Below is a small trained network, with its code and all its weights. Each question gives an input and a class and asks what happens when units are switched off, that is, made to give their printed mean instead of their output.

import numpy as np


def w(rows, s, z=0):
    codes = np.array(rows[::2]) - 128.0
    scale = np.full(codes.shape[1], s)
    scale[-1] = z or s
    return codes * scale


def f(y):
    return np.maximum(y, 0)


def log_softmax(a):
    a = a - a.max(-1, keepdims=True)
    return a - np.log(np.exp(a).sum(-1, keepdims=True))


def net(x, mask):
    res = np.array(x, float).reshape(1, 5) / 4 @ E
    y = f(res @ A[0][:, :-1].T + A[0][:, -1])
    res = res + np.where(mask, y, B[0][:, -1]) @ B[0][:, :-1]
    return log_softmax(res[-1] @ U[:, :-1].T + U[:, -1])


A, B = {}, {}
E = w([
[189,143,67,49,187,110,75,64],'x0',
[119,118,46,114,128,181,215,93],'x1',
[172,222,102,136,193,142,179,135],'x2',
[191,153,246,78,153,101,229,158],'x3',
[110,131,150,31,57,237,155,46],'x4',
],0.013)
A[0] = w([
[219,182,49,87,153,134,181,116,132],'N1',
[148,117,152,97,152,102,19,150,95],'N2',
[152,76,229,103,134,73,200,171,119],'N3',
[112,136,112,65,126,148,148,148,110],'N4',
[115,66,89,99,150,180,87,165,132],'N5',
[42,98,175,213,48,107,100,189,110],'N6',
[166,132,104,208,208,85,86,195,145],'N7',
[133,144,247,116,105,84,192,132,118],'N8',
[95,105,142,113,140,92,39,85,145],'N9',
[92,63,95,165,76,209,84,74,110],'N10',
[135,187,71,136,211,71,119,155,90],'N11',
[157,137,164,110,153,76,27,101,127],'N12',
[111,165,95,140,169,56,128,95,4],'N13',
[111,47,32,118,76,123,114,100,115],'N14',
],0.012,0.024)
B[0] = w([
[63,219,145,102,194,128,215,85,247],'N1',
[241,180,138,36,60,51,82,135,175],'N2',
[243,10,213,148,140,163,180,214,230],'N3',
[176,98,106,140,196,205,123,81,158],'N4',
[106,123,65,83,94,106,156,119,174],'N5',
[82,169,213,252,44,126,36,180,220],'N6',
[114,137,61,168,220,71,124,219,250],'N7',
[199,9,217,112,191,208,162,184,228],'N8',
[214,129,92,65,50,83,78,96,194],'N9',
[29,80,118,74,124,215,80,116,220],'N10',
[115,129,75,123,230,99,156,195,203],'N11',
[213,174,124,23,95,66,72,124,196],'N12',
[177,155,190,254,202,122,97,119,136],'N13',
[31,24,60,92,121,66,174,57,207],'N14',
],0.0092,0.019)
U = w([
[92,134,155,248,95,54,89,188,29],'0',
[203,147,131,59,119,67,50,116,80],'1',
[64,127,140,142,74,199,91,149,188],'2',
[55,50,51,117,99,141,132,67,182],'3',
[185,42,227,112,133,142,207,182,154],'4',
[140,183,49,168,247,83,166,173,61],'5',
[129,228,143,102,166,211,233,70,5],'6',
],0.014,0.0022)

Each question gives the input, the list of numbers given to net, and the class t.
The units are the neurons (one row each of A and B). Each row of codes is followed by its name. A weight is (code - 128) times the scale printed after its matrix; where a second scale follows, it is the last column's (A, B and U).
mask holds one flag per neuron, in row order. A switched-off neuron (its flag False) gives its mean, the last column of its row in B, instead of its output. The means were averaged over made-up inputs and are rounded, as every weight is.
A unit's drop is (log p(t) with every unit on - log p(t) with that unit switched off) / (log p(t) with every unit on - log p(t) with every unit switched off).
The circuit of an input: a set's keep is (log p(t) with only the set's units on - log p(t) with every unit switched off) / (log p(t) with every unit on - log p(t) with every unit switched off). Starting from the 12 units with the biggest drops (on a tie, the unit counted first), units are removed one at a time, each time the one whose removal leaves the highest keep (on an exact tie, the one counted first), for as long as the keep stays at least 0.8.
units of the circuit, in order: the units of the circuit, biggest drop first
k most important neurons: the k neurons with the biggest drops, biggest first
drop of u: that unit's drop, to one decimal
input [-7,-5,0,-7,3], class 2: units of the circuit, in order => [N10]
input [-8,5,7,-5,5], class 3: 2 most important neurons => [N10 N6]
input [-5,-1,6,-2,3], class 6: 2 most important neurons => [N3 N7]
input [-5,6,4,2,-3], class 5: 2 most important neurons => [N10 N6]
input [4,7,4,-8,-2], class 3: 2 most important neurons => [N14 N10]
input [6,-7,-5,7,-8], class 1: 3 most important neurons => [N12 N2 N9]
input [-2,-2,6,-5,4], class 3: 2 most important neurons => [N6 N1]
input [-2,1,3,-1,8], class 6: 2 most important neurons => [N14 N6]
input [-7,-4,-5,-3,0], class 0: drop of N6 => 2.4
input [-4,5,-1,-5,0], class 3: drop of N14 => 0.2
input [-6,-5,-3,1,-5], class 0: drop of N6 => 7.4
input [6,-4,6,5,3], class 6: drop of N1 => 1.2
